Each row has a name. After each piece below comes the name of the row it's from, unless a question asks for something else. Each question is about the rows just above it. Places in a row count from 0.

[160 154 110 207 111] = q_340
[ 99 117  98 125  98] = q_878
[ 97 133 103 157 167] = q_687
Shuffled q_878 with one entry gone: [125  98  98 117], missing
[99]
Which entry of q_878 is missing from [ 98  98 117 125]?
[99]
Row and place where [ 97 133 103 157] starts:
q_687, 0
q_340 without one entry, shuffled: [154 160 111 110]. Gone:
[207]
Shuffled q_340 with one entry gone: [111 207 110 160], missing
[154]
q_340 without one entry, shuffled: [154 207 160 111]. Gone:
[110]

[ 69 117 125  90 115 135  98 132 167 167] = q_451
[ 77 105 101 100  99 111 144 188 167 152] = q_476
[ 77 119 103  83 125 126 146 188 167  82] = q_57
[ 83 140 103 140 107 151  83 143 169 140] = q_332
[ 88 126 101 118 107 107 138 166 166 135] = q_632
[ 77 179 101 143 107 145  85 166 180 142] = q_404
[ 57 115 117  69 107 117 144 166 167 173] = q_849
[118 122 121 111 125 126 137 127 124 137] = q_474
Shuffled q_849 with one entry gone: [167 144 117 173 166 107 115  57 117], missing
[69]
Which entry of q_404 is missing from [107 101  85 143 180 145 166 179  77]?
[142]
Shuffled q_57 with one entry gone: [ 82 188 167 125 146 103  77 126 119], missing
[83]
Which entry of q_404 is missing from [143 101 179 107 166  85 145 142  77]?
[180]
Where do [118 122 121 111 125 126 137 127 124 137] appear?
q_474
Which entry of q_474 is missing from [122 137 126 124 125 111 121 118 137]?
[127]
Which entry of q_474 is missing from [124 126 127 137 137 122 125 111 118]?
[121]

[119 163 139 167 142 124 125 136 145 141 136 136 160 131  73 133 127 124
 159 125 139 134 111 114 150 203 113 121 129 100 142]  q_290
[ 95 144 140 117 115 138 134 112 139 116 137 129 109 122 139 133 113 131
 120 118 126 156 135 135 113 140 141 133 117 151 130]  q_511
[121 144 140 117  86 126 136  93 161 126 139 131 120 130 100 160 136 135
 142 102 134 150 114 119 133 123 103 104 135 152 125]  q_247
[ 71 124 144  81 135 110 120 130 113 132 123 109 109 125 156 140  73 128
 126 126 148 117 136 129 120 139 144 158 135 135 163]  q_318
[114 134  93 114 102 127 115 110 122 118 128 113 136 136 110 133 113 123
  99 154 109 130 135 120 141 171 136 134 143 141 131]  q_945
[140 141 133 117] begins in row and place
q_511, 25
Row and place where [130 100 160 136 135 142 102 134 150 114] starts:
q_247, 13
asked: [121 144 140 117  86 126 136  93 161 126 139 131 120 130 100 160 136 135
 142 102 134 150 114 119 133 123 103 104 135 152 125]
q_247
q_511 without one entry, shuffled: [109 133 112 122 117 135 113 115 138 133 144 126 120 134 113  95 131 151
 116 140 139 140 137 129 141 139 156 135 117 130]. Gone:
[118]
[123 109 109 125 156 140  73 128 126 126 148 117] begins in row and place
q_318, 10
Row and place where [141 171] starts:
q_945, 24
Where does [139 133] start? Give its row and place.
q_511, 14

[144 148 105 158  84 138 117 180 199 105 136  57  90 192 126  76  78  87
 136 151  64 171 203 177 165 169  95  66 179 125 148 196  86 167 135 134
  61  90 152 156  65 104 191 122 130 200 137 156 193 148  65 193  72  78] : q_378
[168 107 158 165 140 177 178  97 176 139 187 133 201 168 162 186 195 191
  89 183 130 122 138 126  64  78  91 118 123 173 135 150 137 114  62  60
 179 175 124 177 193 177 152 101 103 195  94 147 132  57 117 186 150 127] : q_60
[115  60 200 155  81 195 178 113 123 136 201  94 184 202 152 152 195  89
 122 138 191 183 130  91 108  98 146 110 124 143 190 196 199  58 126 130
 135 136 187 160  93 190 204 137  77 176 152 128 182  61 148  67 111 199] : q_42
[150 139 185  88  63 173 159  74  59 141 105 190  82  68 104 114 169  58
  72  88 158 203 101 196 194 186  88 107  66 145 197  81  67  73 153 144
 148 105 155  84 138 117 180 199  79  67 115 107  66  67  54  95 187 159] : q_565
Shuffled q_60 with one entry gone: [ 64 152  97 126 127 122 138  91 187 123 107  89 177 195 177 178 118  78
 175  60 186 162 140 177 191 165 173  57 195 124 193 114 103 101 176 158
 168  62 183 147 137 133 186 168 150 139 179 132 201 135 150 130  94], missing
[117]
Where does [ 66 179] start? Give its row and place.
q_378, 27
Row and place where [144 148 105 155  84 138 117 180 199] starts:
q_565, 35
[195  89 122 138 191 183 130] begins in row and place
q_42, 16
Shuffled q_60 with one entry gone: [139 186 152 114 187 132 123 158 137 122 133 173 103 117 177 193 135 138
  89 179  94 150 177 201 191 101 183 147  91 186 126 178 165  60  97 140
 168 150  78  62  57 195 195 177 124 175 130 168 107 127 118 162  64], missing
[176]

[185 120 134 163 157 147 136 166 164 148 124 124 166 122 154 139 131 142
 125 132 154 157 179 117 124 124 154 146 152 128 127 149 162] = q_461
[144 108 113 135 143 127 141 144 135 135 124 126 135 124 132 132 125 130
 132 126 143 132 143 126 124 124 132 131 140 122 127 128 136] = q_705
[166 161 128 136 128 147 132 124 161 147 144 134 162 148 127 140 139 131
 142 130 130 138 164 136 139 145 160 150 118 127 146 127 137] = q_333
[166  92  97 133 134 144 108 113 135 143 125 141 164 104 109 140 132 129
 151 105 126 153 154 123 124 102 137 142 134  95 150 115 155] = q_236
[188 102  73 154 152 151  99 130 134 157 116 136 172 112  86 167 106 130
 176  84 159 136 180 132  98  95 157 154 160  61 152  75 169] = q_845
Where does [108 113 135 143 125 141 164] start? Give its row and place.
q_236, 6
[132 124 161 147 144] begins in row and place
q_333, 6
[144 108 113 135 143 125 141] begins in row and place
q_236, 5
Shuffled q_236 with one entry gone: [132 124 115 164  97 155  92 102 137 135 126 105 134 143  95 140 151 144
 129 154 113 109 153 150 134 125 166 123 142 133 104 108], missing
[141]
Which entry of q_333 is missing from [161 150 136 142 160 145 144 164 147 137 161 166 130 148 146 128 132 140
 127 127 139 139 147 131 136 138 118 127 134 124 130 128]?
[162]

[128 148 115 149 127 176] -> q_459
[160 128 134 116 184 126] -> q_180
[161 138 121 142 131 125] -> q_702
[147 112 131 122 122 166] -> q_794
[143 128 121 131  95 147] -> q_563
[129 120 136 139 101 142] -> q_637
[101 113 136 132 107  66] -> q_933
[105 117 118 106 105 148] -> q_591
[110 129 131  77  54  78] -> q_446
[ 95 145 136 112 155 146] -> q_345
[111 146 121 142 113 120] -> q_623
[128 147 133 158 102 103] -> q_188
q_459 without one entry, shuffled: [149 115 127 128 176]. Gone:
[148]
Shuffled q_591 with one entry gone: [117 106 105 105 148], missing
[118]
Shuffled q_591 with one entry gone: [118 148 106 105 105], missing
[117]
q_623 without one entry, shuffled: [111 113 146 120 142]. Gone:
[121]
[54 78] begins in row and place
q_446, 4

[110 136 126 129  90 165 129 112 136 117 132 145 118 125 144 135  89 113
 136 118 128 117 111] -> q_375
[126 147 127  63 112  90 128 132 143 139 125 123 132 127 130 117 116 127
 120 137 125 140 148] -> q_796
[119 130 128 121 135 104 128 138 118 146 121 130 125 123 134 128 121 130
 122 147 131 124 133] -> q_854
[129 123 127 144 130 132 127 136 111 123 124 127 131 124 127 128 136 128
 131 139 132 125 135] -> q_810
[129 123 127 144 130 132 127 136 111 138 124 127 131 124 137 128 136 128
 131 139 132 125 135] -> q_432
[118 146 121 130 125 123 134 130 121 140 119 107 141 125  85 113 153 126
 110 134 131 135 157] -> q_658
Row and place where [118 146 121 130 125 123 134 128 121] starts:
q_854, 8
[136 118 128 117 111] begins in row and place
q_375, 18
q_854 without one entry, shuffled: [130 130 128 128 128 122 130 121 119 118 133 125 131 146 138 135 121 134
 147 121 123 104]. Gone:
[124]
Shuffled q_375 with one entry gone: [113 128 117 126 135 125 136 136 136 118  90 118 129 132 112 111 129 110
 165 145 144 117], missing
[89]
q_796 without one entry, shuffled: [112 117 140 148 143 127 123 137 139 132 116 128 125 120 127  63 126 147
 132 125  90 127]. Gone:
[130]
Shuffled q_375 with one entry gone: [165 145 117 125 132 128 113 136 118  90 135 126 136 129  89 129 144 118
 111 136 110 117], missing
[112]
q_658 without one entry, shuffled: [119 130 123 113 130 134 140 125 153 110 118 135 134 121 126 107 141 146
 157 131 121 125]. Gone:
[85]

[124 128  94 125]  q_159
[128 131 113 130]  q_408
[125  58 124 127]  q_338
[128 184 128 135]  q_259
[125  95  94 134]  q_858
[129 128 184 118]  q_573
[126 115  82 135]  q_739
Where does [184 128] start? Give its row and place.
q_259, 1
[124 127] begins in row and place
q_338, 2
Which entry of q_573 is missing from [128 184 129]?
[118]
The row with [129 128 184 118] is
q_573

[ 81 114 119 136 164 110 112 156 120] = q_417
[ 81 114 119 136 114 172  94  93 105] = q_67
[ 83 130 126 130 155 129 129 145 139] = q_548
[ 81 114 119 136 164 121 112 156 120] = q_713
[ 81  93 119 136 114 172  94  93 105] = q_812
Row and place where [ 81 114 119 136 114 172  94  93] starts:
q_67, 0
q_713 without one entry, shuffled: [136 114 156  81 164 120 119 112]. Gone:
[121]
Which entry of q_713 is missing from [156 120  81 136 119 164 121 114]?
[112]
[ 81  93 119 136 114 172  94  93 105] is in which row?
q_812
q_713 without one entry, shuffled: [156 136 119 114 164 112  81 121]. Gone:
[120]

[154 162 157 189 172 157 187 149  52 142]  q_864
[157 185 149  52 102 139 156  78 119 115]  q_351
[154 162 157 189 172 157 187 149  52 106]  q_17
q_351 without one entry, shuffled: [149 115  78 156  52 102 139 185 119]. Gone:
[157]
The row with [154 162 157 189 172 157 187 149  52 142] is
q_864
Which entry of q_351 is missing from [ 78 139 115 156 119 157 102  52 149]?
[185]
q_17 without one entry, shuffled: [157 172 157 106 162 189 187 149 154]. Gone:
[52]
asked: [154 162 157 189 172 157 187 149  52 106]
q_17

[202 113 148  79 165 190 149 139 151  96 125 126 141  75]  q_989
[196 129 164 152  89 165 110 138 146 117 195 136 153  92]  q_907
[ 93 124 106 101 156 109 142 121 120 131 120 123 112 145]  q_241
Which entry of q_989 is missing from [165 202  75 190 151 141  79 125 149 113 139 148  96]?
[126]
Row and place where [138 146 117 195 136 153] starts:
q_907, 7
Which entry of q_907 is missing from [153 129 136 165 117 164 110 138  92 195  89 146 152]?
[196]

